Each row has a name. Each question is about the rows just above it. Places in a row count from 0.

guvu: [ 0.45  4.49  1.54  7.98  6.99  0.40 -9.20 -0.85  2.19  4.49  4.49  1.27
 -1.67 -2.02]
vuko: [ 0.46 -1.45 -1.02  3.67 -0.05 -1.80 -7.51 -2.99 -5.15 -0.14 -4.08 -1.96
 -7.01  3.83]
digin: [ 6.20  2.41 -4.20  2.74 -1.05  3.48 -8.29  3.81 -5.11 -6.02  0.61  2.58
 -1.83 -2.80]
Ruzez: [-4.53 -6.89  3.16 -1.97 -4.53  8.10 -0.52  1.53 -4.53  1.12 -0.21  3.16
 -5.89 -4.53]
At which places does Ruzez hold [-1.97]? => 3
Places of [-4.53] in row Ruzez: => 0 4 8 13
At which places does guvu hold [4.49]? => 1 9 10

Vulu: [-5.09 -4.39 -0.37  0.90]
lokiz: [-2.02 -3.18  1.08  3.94]
kop: [-0.32  2.01 -1.19 -3.00]
nubi: [ 0.61 -0.31 -0.31 -0.31]
medo: [ 2.22 -5.49  2.22  2.22]
zulig: [-0.76  3.17 -1.24 -0.82]
Vavu: [ 2.23  5.52 -1.10 -0.86]
bik: [ 2.35  5.15 -0.60  1.38]
vul: [-5.09 -4.39 -0.37  2.62]
zafed: [ 0.61  7.76 -0.26 -0.13]
pusa: [ 3.55  2.01 -1.19 -0.47]
masu: [-2.17 -0.12 -0.70  0.06]
Places of [2.22] in row medo: => 0 2 3
Places of [-0.31] in row nubi: => 1 2 3

nokal: [ 2.81 -2.77 -1.64  0.10]
vibaf: [-0.37  1.36 -1.31 -1.31]
gom: [-0.30 -3.52  3.04  8.43]
Ruf: [ 1.05 -2.84 -0.84  2.66]
nosa: [-1.30  1.35  1.35 -1.30]
Zimi: [ 3.38 -1.68  3.38  3.38]
Every place of [1.05] in Ruf: => 0
Every place of [-1.31] in vibaf: => 2 3
Every place of [3.38] in Zimi: => 0 2 3
Every place of [1.35] in nosa: => 1 2
Every place of [-3.52] in gom: => 1

